Below are the code and all the weights of a small trained network. Each question names an input and a class and asks about switching units off, where a switched-off unit gives its printed mean instead of its output.

import numpy as np


def w(rows, s, z=0):
    codes = np.array(rows[::2]) - 128.0
    scale = np.full(codes.shape[1], s)
    scale[-1] = z or s
    return codes * scale


def f(y):
    return np.maximum(y, 0)


def log_softmax(a):
    a = a - a.max(-1, keepdims=True)
    return a - np.log(np.exp(a).sum(-1, keepdims=True))


def net(x, mask):
    res = np.array(x, float).reshape(1, 6) / 4 @ E
    y = f(res @ A[0][:, :-1].T + A[0][:, -1])
    res = res + np.where(mask, y, B[0][:, -1]) @ B[0][:, :-1]
    return log_softmax(res[-1] @ U[:, :-1].T + U[:, -1])


A, B = {}, {}
E = w([
[180,51,3,128],'x0',
[194,49,200,221],'x1',
[233,169,182,52],'x2',
[127,128,129,127],'x3',
[128,127,125,127],'x4',
[82,24,212,23],'x5',
],0.0072)
A[0] = w([
[69,156,158,97,14],'n0',
[170,75,101,102,214],'n1',
[185,120,132,66,72],'n2',
[199,99,12,122,128],'n3',
[196,123,130,47,177],'n4',
[67,169,72,90,40],'n5',
[140,82,42,56,49],'n6',
[161,75,156,187,36],'n7',
[11,113,91,142,165],'n8',
[219,179,215,79,224],'n9',
[95,153,146,185,69],'n10',
[86,86,133,51,23],'n11',
[160,87,74,132,35],'n12',
[109,45,151,58,64],'n13',
[204,120,135,89,215],'n14',
[91,164,183,136,199],'n15',
[114,99,125,168,155],'n16',
[178,51,140,210,101],'n17',
[85,155,210,171,187],'n18',
[155,159,112,163,29],'n19',
[153,40,73,93,93],'n20',
[132,198,104,165,2],'n21',
[204,208,172,67,253],'n22',
[84,162,67,57,43],'n23',
[60,169,179,133,41],'n24',
[89,51,149,68,23],'n25',
[100,157,79,82,48],'n26',
[156,170,104,48,111],'n27',
[75,127,190,141,197],'n28',
[6,54,159,201,121],'n29',
[92,85,139,77,64],'n30',
[160,84,156,82,197],'n31',
[8,64,146,120,150],'n32',
[106,72,198,59,27],'n33',
[135,174,77,165,60],'n34',
[191,30,101,137,55],'n35',
],0.011,0.0041)
B[0] = w([
[134,136,153,69,167],'n0',
[71,133,116,68,198],'n1',
[81,105,108,127,171],'n2',
[95,177,123,69,226],'n3',
[114,72,29,118,208],'n4',
[215,63,179,109,189],'n5',
[68,175,214,52,192],'n6',
[203,93,159,74,172],'n7',
[135,31,22,96,234],'n8',
[101,79,78,85,254],'n9',
[187,154,89,104,165],'n10',
[170,173,160,183,187],'n11',
[127,197,141,76,162],'n12',
[189,255,111,181,207],'n13',
[123,92,63,118,200],'n14',
[89,144,130,43,205],'n15',
[113,85,115,99,173],'n16',
[171,84,147,83,209],'n17',
[101,140,145,61,216],'n18',
[190,204,121,89,154],'n19',
[57,187,171,60,198],'n20',
[166,178,118,138,171],'n21',
[123,111,61,114,254],'n22',
[219,26,190,110,196],'n23',
[115,159,165,68,181],'n24',
[192,222,117,172,195],'n25',
[211,43,230,106,172],'n26',
[161,25,122,162,193],'n27',
[77,101,140,76,204],'n28',
[145,84,56,97,244],'n29',
[169,192,118,168,179],'n30',
[160,119,66,217,199],'n31',
[174,144,18,116,240],'n32',
[200,189,106,131,204],'n33',
[170,195,80,131,181],'n34',
[133,145,159,43,190],'n35',
],0.0066,0.0086)
U = w([
[63,178,190,10,89],'0',
[190,199,119,136,87],'1',
[184,43,195,82,135],'2',
[118,66,99,95,11],'3',
[98,126,127,80,253],'4',
[103,116,130,81,214],'5',
[40,138,182,112,63],'6',
],0.013,0.005)

Each question gives the input, the list of numbers given to net, and the class t.
The units are the neurons (one row each of A and B). Each row of codes is followed by its name. A weight is (code - 128) times the scale printed after its matrix; where a second scale follows, it is the last column's (A, B and U).
mask holds one flag per neuron, in row order. A switched-off neuron (its flag False) gives its mean, the last column of its row in B, instead of its output. The means were averaged over made-up inputs and are rounded, as every weight is.
A unit's drop is (log p(t) with every unit on - log p(t) with that unit switched off) / (log p(t) with every unit on - log p(t) with every unit switched off).
The circuit of an input: a set's keep is (log p(t) with only the set's units on - log p(t) with every unit switched off) / (log p(t) with every unit on - log p(t) with every unit switched off). Starting from the 12 units with the biggest drops (on a tie, the unit counted first), units are removed one at a time, each time the one whose removal leaves the highest keep (on an exact tie, the one counted first), for as long as the keep stays at least 0.8.
circuit, biggest first: the units of the circuit, biggest drop first
most important unit: the unit with the biggest drop
k most important neurons: the k neurons with the biggest drops, biggest first
input [-6,5,7,4,1,7], class 1: circuit, biggest first => [n33 n13]
input [6,-5,8,-5,-5,-3], class 3: circuit, biggest first => [n27 n4]
input [7,-3,-7,3,-1,8], class 1: circuit, biggest first => [n13 n25]
input [5,-8,-1,-3,4,-1], class 2: circuit, biggest first => [n23 n26]
input [7,7,-7,-7,0,7], class 0: circuit, biggest first => [n20 n35]
input [6,-8,-5,-3,-6,0], class 2: most important unit => n23
input [7,6,0,4,7,7], class 0: 3 most important neurons => [n20 n35 n1]
input [-6,6,6,-1,7,1], class 5: circuit, biggest first => [n23 n22 n9]
input [6,-8,4,-5,-4,5], class 2: 4 most important neurons => [n23 n27 n26 n5]
input [4,-1,8,1,8,2], class 3: circuit, biggest first => [n4 n14]
input [0,-5,4,1,4,2], class 2: circuit, biggest first => [n23 n27]
input [-3,0,7,-6,0,-5], class 3: circuit, biggest first => [n9 n22 n13]
input [6,-5,5,-4,1,-5], class 0: 3 most important neurons => [n3 n6 n8]
input [7,-4,8,6,8,-7], class 3: circuit, biggest first => [n27]
input [5,7,4,4,8,3], class 5: circuit, biggest first => [n23 n20]
input [1,8,-7,-2,-2,-1], class 2: 2 most important neurons => [n17 n7]
input [4,8,-1,-8,-3,-6], class 2: 3 most important neurons => [n17 n7 n13]
input [7,7,-4,-7,-3,-7], class 0: 2 most important neurons => [n3 n35]
input [8,1,3,6,-2,6], class 0: 2 most important neurons => [n20 n6]
input [-6,6,-3,5,4,-5], class 0: most important unit => n18
input [-5,4,-1,-3,-1,1], class 0: 2 most important neurons => [n18 n8]
input [-1,1,7,-8,-5,8], class 1: 3 most important neurons => [n13 n33 n25]
